Here is a tiny trained network, its code and every weight. The questions are about switching its units off for an input and a target symbol, where a switched-off unit gives its printed mean instead of its output.

import numpy as np


def w(rows, s, z=0):
    codes = np.array(rows[::2]) - 128.0
    scale = np.full(codes.shape[1], s)
    scale[-1] = z or s
    return codes * scale


def norm(h):
    return h / np.sqrt((h * h).mean(-1, keepdims=True) + 1e-5)


def f(y):
    return y / 2 * (1 + np.tanh(0.7978845608 * (y + 0.044715 * y**3)))


def softmax(a):
    e = np.exp(a - a.max(-1, keepdims=True))
    return e / e.sum(-1, keepdims=True)


def log_softmax(a):
    a = a - a.max(-1, keepdims=True)
    return a - np.log(np.exp(a).sum(-1, keepdims=True))


def net(x, mask):
    ids = ['βδεηθλξπσψ'.index(c) for c in x.split()]
    T = len(ids)
    res = E[ids] + P[:T]
    q, k, v = (norm(res) @ M[0].T for M in (Q, K, V))
    z = softmax(np.where(np.tri(T) > 0, q @ k.T / 3**0.5, -1e9)) @ v
    res = res + np.where(mask[0], z, O[0][:, -1]) @ O[0][:, :-1]
    y = f(norm(res) @ A[0][:, :-1].T + A[0][:, -1])
    res = res + np.where(mask[1:17], y, B[0][:, -1]) @ B[0][:, :-1]
    return log_softmax(norm(res)[-1] @ U[:, :-1].T + U[:, -1])


Q, K, V, O, A, B = {}, {}, {}, {}, {}, {}
E = w([
[76,22,104,43],'β',
[117,112,109,10],'δ',
[197,182,161,230],'ε',
[50,223,93,156],'η',
[175,168,146,164],'θ',
[58,83,170,5],'λ',
[71,143,64,228],'ξ',
[107,247,30,137],'π',
[128,171,95,145],'σ',
[98,149,100,94],'ψ',
],0.019)
P = w([
[196,160,3,103],'0',
[56,126,216,126],'1',
[180,128,46,121],'2',
[52,94,230,122],'3',
[160,100,28,136],'4',
[71,100,227,141],'5',
[149,72,25,112],'6',
[90,113,229,163],'7',
],0.0072)
Q[0] = w([
[216,201,54,20],'H1',
[118,254,191,105],'H1',
[34,101,218,164],'H1',
],0.0097)
K[0] = w([
[183,254,151,123],'H1',
[173,61,94,160],'H1',
[115,35,172,127],'H1',
],0.012)
V[0] = w([
[136,2,134,121],'H1',
[100,121,252,46],'H1',
[62,89,99,214],'H1',
],0.006)
O[0] = w([
[66,126,255,165,2],'H1',
[171,184,176,135,46],'H1',
[11,109,201,249,112],'H1',
],0.0088,0.0019)
A[0] = w([
[90,159,143,101,108],'N1',
[95,181,149,93,124],'N2',
[80,147,95,55,161],'N3',
[94,178,145,115,121],'N4',
[121,129,131,134,115],'N5',
[129,76,158,246,161],'N6',
[91,87,146,161,152],'N7',
[115,147,121,139,90],'N8',
[195,21,116,99,187],'N9',
[174,194,148,136,113],'N10',
[112,29,150,93,75],'N11',
[106,204,248,123,49],'N12',
[122,136,90,99,152],'N13',
[50,109,235,145,75],'N14',
[158,27,162,158,252],'N15',
[166,100,213,138,152],'N16',
],0.016,0.0036)
B[0] = w([
[104,124,83,134,160],'N1',
[83,141,89,139,173],'N2',
[82,68,152,137,254],'N3',
[104,156,91,134,161],'N4',
[133,131,127,120,126],'N5',
[19,128,164,183,186],'N6',
[121,149,153,161,145],'N7',
[133,122,124,111,134],'N8',
[139,171,190,148,183],'N9',
[90,96,176,83,164],'N10',
[115,191,81,90,184],'N11',
[145,229,101,4,211],'N12',
[189,128,142,147,190],'N13',
[194,112,228,214,206],'N14',
[185,156,72,87,155],'N15',
[159,76,17,131,162],'N16',
],0.021,0.0084)
U = w([
[223,184,224,123,172],'β',
[61,98,160,1,102],'δ',
[100,132,144,146,38],'ε',
[161,127,62,83,69],'η',
[155,47,223,22,53],'θ',
[169,201,134,4,178],'λ',
[115,128,234,176,146],'ξ',
[99,131,71,105,225],'π',
[155,5,176,88,108],'σ',
[201,82,122,111,253],'ψ',
],0.0092,0.0023)

Each question gives the input, a string of symbols that net reads in full, and the target symbol t.
The units are the heads (3 rows each of Q, K, V and O) and the neurons (one row each of A and B). Each row of codes is followed by its name. A weight is (code - 128) times the scale printed after its matrix; where a second scale follows, it is the last column's (O, A, B and U).
mask holds one flag per unit, heads first, then neurons. A switched-off unit (its flag False) gives its mean, the last column of its rows in O or B, instead of its output. The means were averaged over made-up inputs and are rounded, as every weight is.
A unit's drop is (log p(t) with every unit on - log p(t) with that unit switched off) / (log p(t) with every unit on - log p(t) with every unit switched off).
The circuit of an input: a set's keep is (log p(t) with only the set's units on - log p(t) with every unit switched off) / (log p(t) with every unit on - log p(t) with every unit switched off). Starting from the 12 units with the biggest drops (on a tie, the unit counted first), units are removed one at a time, each time the one whose removal leaves the highest keep (on an exact tie, the one counted first), for as long as the keep stays at least 0.8.
circuit, biggest first: the units of the circuit, biggest drop first
top k neurons: the k neurons with the biggest drops, biggest first
drop when u is switched off: that unit's drop, to one decimal
input ψ ψ λ π π λ ε η, target λ: circuit, biggest first -> (N12; H1)
input σ η σ β, target β: circuit, biggest first -> (N14; H1; N15)
input ε θ σ ε ε δ λ σ, target λ: circuit, biggest first -> (H1; N12)
input δ λ ξ σ λ σ, target λ: circuit, biggest first -> (N12; H1)
input σ η δ σ, target δ: top neuron -> (N10)
input η β ξ β β, target λ: top 2 neurons -> (N11; N9)
input η ξ η ψ, target ξ: circuit, biggest first -> (H1; N14)
input η η δ ξ λ ψ λ ψ, target λ: circuit, biggest first -> (N12; H1)
input η σ λ θ ε θ, target λ: top 2 neurons -> (N12; N3)
input λ ε ε λ δ, target θ: top 3 neurons -> (N3; N12; N9)
input ψ π δ, target θ: top 4 neurons -> (N3; N12; N9; N14)
input λ β ψ λ, target λ: top 3 neurons -> (N12; N11; N16)
input σ β ψ, target σ: top 2 neurons -> (N12; N3)
input ξ σ ψ ψ, target ξ: top 2 neurons -> (N14; N16)
input λ σ η ε, target λ: top 2 neurons -> (N12; N3)
input δ λ ξ η σ λ ξ, target ξ: top 2 neurons -> (N6; N12)
input ε δ β β, target β: top neuron -> (N14)
input ε λ π ψ ψ ε λ ψ, target λ: top 2 neurons -> (N12; N14)
input σ ψ β π λ θ, target λ: top 2 neurons -> (N12; N16)
input η σ β, target λ: top 3 neurons -> (N11; N9; N14)
input θ σ ψ σ, target σ: drop when N11 is switched off -> 0.1
input ε β β θ σ ψ, target β: drop when N9 is switched off -> 0.0
input π β δ ε λ λ ψ ε, target λ: drop when H1 is switched off -> 0.6
input ε β ψ ψ, target β: drop when N12 is switched off -> 0.2
